Below are the code and all the weights of a small trained network. Each question names an input and a class and asks about switching units off, where a switched-off unit gives its printed mean instead of its output.

import numpy as np


def w(rows, s, z=0):
    codes = np.array(rows[::2]) - 128.0
    scale = np.full(codes.shape[1], s)
    scale[-1] = z or s
    return codes * scale


def norm(h):
    return h / np.sqrt((h * h).mean(-1, keepdims=True) + 1e-5)


def f(y):
    return np.maximum(y, 0)


def log_softmax(a):
    a = a - a.max(-1, keepdims=True)
    return a - np.log(np.exp(a).sum(-1, keepdims=True))


def net(x, mask):
    res = np.array(x, float).reshape(1, 6) / 4 @ E
    u = 0
    for l in range(4):
        y = f(norm(res) @ A[l][:, :-1].T + A[l][:, -1])
        res = res + np.where(mask[u : u + 6], y, B[l][:, -1]) @ B[l][:, :-1]
        u += 6
    return log_softmax(norm(res)[-1] @ U[:, :-1].T + U[:, -1])


A, B = {}, {}
E = w([
[122,124,128,129,132,128,129,129,125],'x0',
[113,62,172,151,146,211,111,89,210],'x1',
[118,168,144,254,131,83,166,151,171],'x2',
[128,131,129,126,126,128,127,128,130],'x3',
[150,174,79,117,172,157,109,92,128],'x4',
[134,124,128,127,134,126,129,136,128],'x5',
],0.0071)
A[0] = w([
[124,113,182,110,51,145,127,179,81,114],'0.n0',
[108,71,168,106,48,81,168,149,146,169],'0.n1',
[142,155,157,254,105,67,144,152,162,118],'0.n2',
[122,86,146,155,135,175,123,102,215,90],'0.n3',
[141,141,99,97,177,102,155,46,114,2],'0.n4',
[138,94,130,47,92,120,140,122,90,82],'0.n5',
],0.0055,0.0052)
B[0] = w([
[126,96,78,109,192,99,138,132,127,178],'0.n0',
[133,74,147,105,2,108,115,165,124,219],'0.n1',
[46,151,152,81,154,89,177,171,117,253],'0.n2',
[104,117,180,115,126,210,58,131,115,213],'0.n3',
[134,72,123,104,85,115,127,202,97,136],'0.n4',
[117,165,173,171,113,188,96,165,98,185],'0.n5',
],0.0067,0.0052)
A[1] = w([
[100,146,146,255,132,116,167,160,216,123],'1.n0',
[136,172,143,107,176,130,154,146,106,38],'1.n1',
[168,144,58,94,92,80,147,140,53,105],'1.n2',
[152,162,90,200,168,78,174,94,145,3],'1.n3',
[157,105,128,228,128,138,142,126,218,76],'1.n4',
[151,139,113,244,136,131,135,88,183,31],'1.n5',
],0.0067,0.0049)
B[1] = w([
[205,145,135,112,137,162,61,125,8,241],'1.n0',
[130,111,113,155,156,114,155,55,149,144],'1.n1',
[80,141,243,223,168,164,106,107,82,253],'1.n2',
[78,137,44,219,129,1,73,51,195,148],'1.n3',
[133,176,140,81,155,84,89,158,40,165],'1.n4',
[46,189,240,84,169,144,171,103,5,142],'1.n5',
],0.006,0.0048)
A[2] = w([
[215,188,63,120,219,226,137,78,228,3],'2.n0',
[101,159,85,162,141,33,232,113,167,127],'2.n1',
[124,218,85,123,239,155,97,66,151,161],'2.n2',
[112,175,2,185,151,53,118,85,206,22],'2.n3',
[171,71,56,81,86,162,122,100,229,167],'2.n4',
[106,140,166,185,75,140,158,172,141,44],'2.n5',
],0.0068,0.0047)
B[2] = w([
[128,133,95,29,192,113,80,237,124,165],'2.n0',
[110,105,61,149,120,105,216,109,210,182],'2.n1',
[102,162,99,70,195,76,169,46,147,253],'2.n2',
[163,109,33,222,160,62,185,2,153,150],'2.n3',
[225,82,73,144,82,207,157,120,202,177],'2.n4',
[73,173,106,111,115,132,68,141,107,167],'2.n5',
],0.0094,0.0054)
A[3] = w([
[200,74,54,96,97,137,141,127,255,68],'3.n0',
[127,166,170,67,148,100,52,116,75,255],'3.n1',
[192,108,175,199,34,185,75,168,71,58],'3.n2',
[94,132,70,179,105,71,205,99,178,33],'3.n3',
[179,197,78,100,251,157,173,46,130,193],'3.n4',
[194,77,61,101,121,136,127,167,245,6],'3.n5',
],0.008,0.0016)
B[3] = w([
[217,129,74,142,122,90,222,234,208,175],'3.n0',
[78,71,159,124,95,166,79,112,111,227],'3.n1',
[120,46,170,251,65,199,61,30,83,194],'3.n2',
[182,84,128,179,74,64,167,153,191,175],'3.n3',
[139,228,103,43,223,172,87,43,104,254],'3.n4',
[196,141,88,116,113,114,196,254,178,167],'3.n5',
],0.0094,0.0096)
U = w([
[16,36,233,217,44,197,11,105,18,224],'0',
[43,238,186,25,239,223,35,23,38,178],'1',
[229,21,130,214,9,232,168,213,221,114],'2',
[233,199,22,16,223,225,163,225,221,67],'3',
[62,119,165,227,26,9,226,241,170,134],'4',
[191,225,20,196,218,33,215,15,215,3],'5',
],0.012,0.0045)

Each question gives the input, the list of numbers given to net, and the class t.
The units are the neurons (one row each of A and B). Each row of codes is followed by its name. A weight is (code - 128) times the scale printed after its matrix; where a second scale follows, it is the last column's (A, B and U).
mask holds one flag per neuron, layer by layer. A switched-off neuron (its flag False) gives its mean, the last column of its row in B, instead of its output. The means were averaged over made-up inputs and are rounded, as every weight is.
A unit's drop is (log p(t) with every unit on - log p(t) with that unit switched off) / (log p(t) with every unit on - log p(t) with every unit switched off).
The circuit of an input: a set's keep is (log p(t) with only the set's units on - log p(t) with every unit switched off) / (log p(t) with every unit on - log p(t) with every unit switched off). Starting from the 12 units with the biggest drops (on a tie, the unit counted first), units are removed one at a time, each time the one whose removal leaves the highest keep (on an exact tie, the one counted first), for as long as the keep stays at least 0.8.
circuit, biggest first: the units of the circuit, biggest drop first
most important unit: the unit with the biggest drop
top k neurons: the k neurons with the biggest drops, biggest first
top k neurons in layer l: the k neurons of layer l with the biggest drops, biggest first
drop when u is switched off: that unit's drop, to one decimal
input [5,1,0,3,-3,1], class 2: top neuron in layer 0 => 0.n1
input [7,0,2,-1,0,8], class 4: top 2 neurons => 0.n2, 2.n2
input [-1,-3,1,1,0,-2], class 4: circuit, biggest first => 2.n2, 3.n4
input [-1,1,-5,-4,4,5], class 3: top 3 neurons => 1.n2, 0.n2, 2.n4
input [5,0,2,2,3,4], class 5: top 3 neurons => 0.n1, 0.n3, 0.n5
input [3,0,2,2,8,6], class 5: circuit, biggest first => 1.n3, 0.n3
input [1,8,-1,2,-7,5], class 2: top 2 neurons => 1.n2, 2.n4
input [-1,1,-8,4,-4,0], class 2: top 2 neurons => 1.n2, 0.n2
input [-8,0,-6,4,-7,-2], class 0: top 2 neurons => 0.n5, 2.n1
input [6,-6,1,8,-4,-3], class 4: top 3 neurons => 1.n0, 0.n3, 2.n1
input [-7,0,2,-4,3,7], class 5: top 3 neurons in layer 0 => 0.n1, 0.n3, 0.n5
input [-1,1,8,4,7,6], class 1: top 2 neurons => 1.n0, 1.n5
input [-5,-4,2,7,0,0], class 4: top 2 neurons => 2.n2, 3.n4
input [2,1,7,1,1,3], class 1: circuit, biggest first => 1.n0
input [4,-1,7,0,-1,-3], class 4: top 2 neurons => 0.n2, 3.n4
input [2,4,-8,8,4,-5], class 3: drop when 2.n4 is switched off => 0.2
input [1,2,-6,5,-1,7], class 2: drop when 2.n2 is switched off => 0.3
input [-1,5,-5,2,-1,-1], class 2: drop when 2.n2 is switched off => 0.1
input [3,5,0,2,5,-6], class 3: top 2 neurons in layer 1 => 1.n2, 1.n0
input [8,8,-7,5,2,-2], class 3: most important unit => 0.n1
